Below is a small trained network, with its code and all its weights. Each question gives an input and a target symbol and asks what happens when units are switched off, that is, made to give their printed mean instead of their output.

import numpy as np


def w(rows, s, z=0):
    codes = np.array(rows[::2]) - 128.0
    scale = np.full(codes.shape[1], s)
    scale[-1] = z or s
    return codes * scale


def f(y):
    return y / 2 * (1 + np.tanh(0.7978845608 * (y + 0.044715 * y**3)))


def softmax(a):
    e = np.exp(a - a.max(-1, keepdims=True))
    return e / e.sum(-1, keepdims=True)


def log_softmax(a):
    a = a - a.max(-1, keepdims=True)
    return a - np.log(np.exp(a).sum(-1, keepdims=True))


def net(x, mask):
    ids = ['ελξστω'.index(c) for c in x.split()]
    T = len(ids)
    res = E[ids] + P[:T]
    r = res
    for j in range(3):
        rows = slice(3 * j, 3 * j + 3)
        q, k, v = (r @ M[0][rows].T for M in (Q, K, V))
        z = softmax(np.where(np.tri(T) > 0, q @ k.T / 3**0.5, -1e9)) @ v
        o = O[0][rows]
        res = res + np.where(mask[j], z, o[:, -1]) @ o[:, :-1]
    y = f(res @ A[0][:, :-1].T + A[0][:, -1])
    res = res + np.where(mask[3:19], y, B[0][:, -1]) @ B[0][:, :-1]
    return log_softmax(res[-1] @ U[:, :-1].T + U[:, -1])


Q, K, V, O, A, B = {}, {}, {}, {}, {}, {}
E = w([
[116,173,109],'ε',
[171,97,214],'λ',
[183,157,221],'ξ',
[114,171,182],'σ',
[159,171,27],'τ',
[208,152,3],'ω',
],0.016)
P = w([
[189,176,224],'0',
[116,32,168],'1',
[42,155,181],'2',
[126,28,116],'3',
[30,178,166],'4',
[134,9,107],'5',
[29,205,174],'6',
],0.012)
Q[0] = w([
[159,96,89],'H1',
[126,113,81],'H1',
[140,104,88],'H1',
[135,76,146],'H2',
[150,145,95],'H2',
[24,184,148],'H2',
[155,60,164],'H3',
[139,82,158],'H3',
[158,253,180],'H3',
],0.015)
K[0] = w([
[36,51,47],'H1',
[84,69,129],'H1',
[109,155,121],'H1',
[144,104,198],'H2',
[53,74,77],'H2',
[91,200,129],'H2',
[95,10,59],'H3',
[87,175,198],'H3',
[236,248,146],'H3',
],0.014)
V[0] = w([
[25,207,75],'H1',
[213,74,131],'H1',
[175,199,141],'H1',
[63,146,12],'H2',
[124,164,121],'H2',
[20,73,109],'H2',
[106,129,232],'H3',
[145,5,154],'H3',
[52,100,93],'H3',
],0.014)
O[0] = w([
[45,163,201,14],'H1',
[184,105,190,191],'H1',
[67,195,125,212],'H1',
[130,105,216,5],'H2',
[98,82,162,133],'H2',
[220,97,93,36],'H2',
[103,115,17,212],'H3',
[254,103,45,149],'H3',
[116,14,182,11],'H3',
],0.0069,0.012)
A[0] = w([
[38,104,197,141],'N1',
[69,190,132,124],'N2',
[171,166,82,147],'N3',
[160,83,121,168],'N4',
[124,116,247,164],'N5',
[131,121,148,90],'N6',
[24,101,96,160],'N7',
[110,28,104,107],'N8',
[69,181,182,160],'N9',
[134,158,66,24],'N10',
[82,70,151,193],'N11',
[147,130,61,229],'N12',
[170,96,81,254],'N13',
[104,188,109,35],'N14',
[133,82,119,183],'N15',
[192,158,140,218],'N16',
],0.013,0.0039)
B[0] = w([
[150,237,67,167],'N1',
[138,32,138,226],'N2',
[127,123,177,245],'N3',
[44,118,87,160],'N4',
[45,89,209,156],'N5',
[135,60,162,124],'N6',
[118,89,45,171],'N7',
[53,100,144,145],'N8',
[224,42,110,205],'N9',
[95,89,160,231],'N10',
[2,138,151,128],'N11',
[122,147,137,253],'N12',
[179,153,150,226],'N13',
[74,151,166,215],'N14',
[77,134,88,144],'N15',
[140,143,132,181],'N16',
],0.0081,0.019)
U = w([
[4,177,142,112],'ε',
[152,110,84,205],'λ',
[106,214,166,247],'ξ',
[61,103,117,2],'σ',
[85,97,179,161],'τ',
[140,112,208,96],'ω',
],0.012,0.0034)

Each question gives the input, a string of symbols that net reads in full, and the target symbol t.
The units are the heads (3 rows each of Q, K, V and O) and the neurons (one row each of A and B). Each row of codes is followed by its name. A weight is (code - 128) times the scale printed after its matrix; where a second scale follows, it is the last column's (O, A, B and U).
mask holds one flag per unit, heads first, then neurons. A switched-off unit (its flag False) gives its mean, the last column of its rows in O or B, instead of its output. The means were averaged over made-up inputs and are rounded, as every weight is.
A unit's drop is (log p(t) with every unit on - log p(t) with that unit switched off) / (log p(t) with every unit on - log p(t) with every unit switched off).
The circuit of an input: a set's keep is (log p(t) with only the set's units on - log p(t) with every unit switched off) / (log p(t) with every unit on - log p(t) with every unit switched off). Starting from the 12 units with the biggest drops (on a tie, the unit counted first), units are removed one at a time, each time the one whose removal leaves the highest keep (on an exact tie, the one counted first), for as long as the keep stays at least 0.8.
units of the circuit, in order: the units of the circuit, biggest drop first
unit that matters most: the unit with the biggest drop
top k neurons: the k neurons with the biggest drops, biggest first
heads that matter: for each layer, one digit per head in row order, 1 if its drop is at least 0.15 and else 0, layers parted by /
input λ σ τ, target ξ: units of the circuit, in order : H2, N9, N2, N4
input ξ λ ω σ ξ, target ε: heads that matter : 101
input ξ ξ ξ, target ε: unit that matters most : N14
input σ ε ω ω ε ε σ, target σ: units of the circuit, in order : H3, N2, N7
input τ ε ω ω σ σ τ, target τ: units of the circuit, in order : N9, H2, H3
input ε ω ξ ξ ω ω λ, target λ: heads that matter : 001
input σ ξ ξ ξ λ, target σ: heads that matter : 101
input τ λ ε, target τ: units of the circuit, in order : N9, H3
input ξ ε ξ ξ, target ξ: heads that matter : 010
input σ ε λ τ ξ ξ ω, target σ: units of the circuit, in order : H3, N7, N2
input ω ε ε τ ξ λ λ, target ω: units of the circuit, in order : N9, H3
input λ τ ξ τ ω, target ξ: units of the circuit, in order : H2, N2
input λ ω ω ε λ, target ξ: units of the circuit, in order : H1, N9, N2
input ξ σ τ ε, target ε: heads that matter : 100
input ω λ σ ξ, target λ: heads that matter : 001
input λ ξ ξ ξ λ ξ σ, target ξ: heads that matter : 110
input ω τ τ τ ξ ω, target ω: heads that matter : 011
input τ ξ σ, target τ: heads that matter : 001
input ε ε ξ ξ σ ω τ, target λ: unit that matters most : N9
input ω ξ σ σ σ σ λ, target ω: units of the circuit, in order : H3, N9
input τ λ τ ω ω, target τ: top 2 neurons : N5, N9
input σ ω σ τ λ τ σ, target σ: top 3 neurons : N9, N2, N14
input ε ε ω ξ σ, target λ: top 2 neurons : N9, N1
input λ λ ξ ξ λ, target ξ: top 3 neurons : N9, N2, N13
input ε τ λ λ τ ξ λ, target λ: heads that matter : 000
input ω σ σ ε σ ε, target ε: top 4 neurons : N9, N2, N8, N11
input ξ ε ξ σ ω, target ε: top 2 neurons : N9, N14
input ε τ τ ε ξ ξ, target ξ: top 4 neurons : N2, N9, N10, N7
